Below are the code and all the weights of a small trained network. Each question names an input and a class and asks about switching units off, where a switched-off unit gives its printed mean instead of its output.

import numpy as np


def w(rows, s, z=0):
    codes = np.array(rows[::2]) - 128.0
    scale = np.full(codes.shape[1], s)
    scale[-1] = z or s
    return codes * scale


def f(y):
    return y / 2 * (1 + np.tanh(0.7978845608 * (y + 0.044715 * y**3)))


def log_softmax(a):
    a = a - a.max(-1, keepdims=True)
    return a - np.log(np.exp(a).sum(-1, keepdims=True))


def net(x, mask):
    res = np.array(x, float).reshape(1, 4) / 4 @ E
    y = f(res @ A[0][:, :-1].T + A[0][:, -1])
    res = res + np.where(mask, y, B[0][:, -1]) @ B[0][:, :-1]
    return log_softmax(res[-1] @ U[:, :-1].T + U[:, -1])


A, B = {}, {}
E = w([
[112,213,127,42,41,82,68,223],'x0',
[70,48,81,86,108,254,127,207],'x1',
[120,148,118,129,130,149,118,112],'x2',
[116,115,131,38,27,129,241,45],'x3',
],0.0069)
A[0] = w([
[92,129,99,78,57,130,228,62,62],'neuron 0',
[86,65,85,114,92,220,131,171,2],'neuron 1',
[180,203,196,159,125,34,138,49,83],'neuron 2',
[104,153,109,208,227,114,22,203,64],'neuron 3',
[144,179,153,53,51,113,64,173,137],'neuron 4',
[136,22,132,199,214,176,172,57,200],'neuron 5',
[109,183,147,68,56,111,67,209,151],'neuron 6',
[99,47,103,96,78,221,150,191,7],'neuron 7',
[186,214,198,139,160,38,156,85,111],'neuron 8',
[104,125,152,63,1,122,247,49,79],'neuron 9',
[174,41,132,157,230,186,200,51,155],'neuron 10',
[107,52,73,94,118,201,127,171,67],'neuron 11',
[105,198,129,91,79,95,112,194,145],'neuron 12',
[88,53,73,95,107,163,116,208,140],'neuron 13',
[122,175,122,55,81,81,76,201,223],'neuron 14',
[157,190,154,140,95,75,108,44,63],'neuron 15',
],0.0057,0.00095)
B[0] = w([
[190,20,191,175,116,178,40,198,210],'neuron 0',
[121,169,61,32,197,96,144,181,194],'neuron 1',
[134,159,40,56,247,70,167,200,228],'neuron 2',
[254,22,201,179,88,234,5,165,242],'neuron 3',
[85,191,191,181,58,147,170,67,219],'neuron 4',
[46,205,171,199,37,122,186,9,232],'neuron 5',
[131,188,177,178,70,122,197,47,233],'neuron 6',
[153,153,61,61,215,80,147,166,208],'neuron 7',
[129,125,23,24,206,85,160,150,222],'neuron 8',
[239,12,192,171,122,245,14,217,253],'neuron 9',
[72,187,190,179,58,105,176,27,227],'neuron 10',
[100,177,68,52,222,72,156,191,191],'neuron 11',
[50,127,172,177,72,100,175,69,203],'neuron 12',
[104,166,94,85,193,99,162,139,198],'neuron 13',
[51,147,154,192,23,149,186,57,231],'neuron 14',
[159,133,80,60,185,109,126,191,183],'neuron 15',
],0.0053,0.0056)
U = w([
[40,179,181,169,65,114,179,52,249],'0',
[231,40,180,146,122,183,28,185,62],'1',
[115,162,10,60,214,70,157,172,58],'2',
],0.012,0.0014)

Each question gives the input, the list of numbers given to net, and the class t.
The units are the neurons (one row each of A and B). Each row of codes is followed by its name. A weight is (code - 128) times the scale printed after its matrix; where a second scale follows, it is the last column's (A, B and U).
mask holds one flag per neuron, in row order. A switched-off neuron (its flag False) gives its mean, the last column of its row in B, instead of its output. The means were averaged over made-up inputs and are rounded, as every weight is.
A unit's drop is (log p(t) with every unit on - log p(t) with that unit switched off) / (log p(t) with every unit on - log p(t) with every unit switched off).
The circuit of an input: a set's keep is (log p(t) with only the set's units on - log p(t) with every unit switched off) / (log p(t) with every unit on - log p(t) with every unit switched off). Starting from the 12 units with the biggest drops (on a tie, the unit counted first), units are removed one at a time, each time the one whose removal leaves the highest keep (on an exact tie, the one counted first), for as long as the keep stays at least 0.8.
circuit, biggest first: the units of the circuit, biggest drop first
unit that matters most: the unit with the biggest drop
top k neurons: the k neurons with the biggest drops, biggest first
drop when u is switched off: that unit's drop, to one decimal
input [4,3,-7,-3], class 0: circuit, biggest first	neuron 9; neuron 2
input [8,-4,-1,-8], class 0: unit that matters most	neuron 14
input [5,-7,2,6], class 2: top 2 neurons	neuron 2; neuron 8
input [-4,-6,-6,6], class 1: top 2 neurons	neuron 9; neuron 0
input [8,7,-3,-4], class 0: top 2 neurons	neuron 14; neuron 6
input [2,6,2,6], class 1: top 4 neurons	neuron 9; neuron 0; neuron 2; neuron 8
input [5,0,-2,7], class 1: drop when neuron 0 is switched off	0.2
input [5,5,-3,-3], class 0: drop when neuron 15 is switched off	0.1
input [-4,5,7,6], class 1: drop when neuron 9 is switched off	0.7
input [-8,6,-1,-2], class 0: top 2 neurons	neuron 5; neuron 10
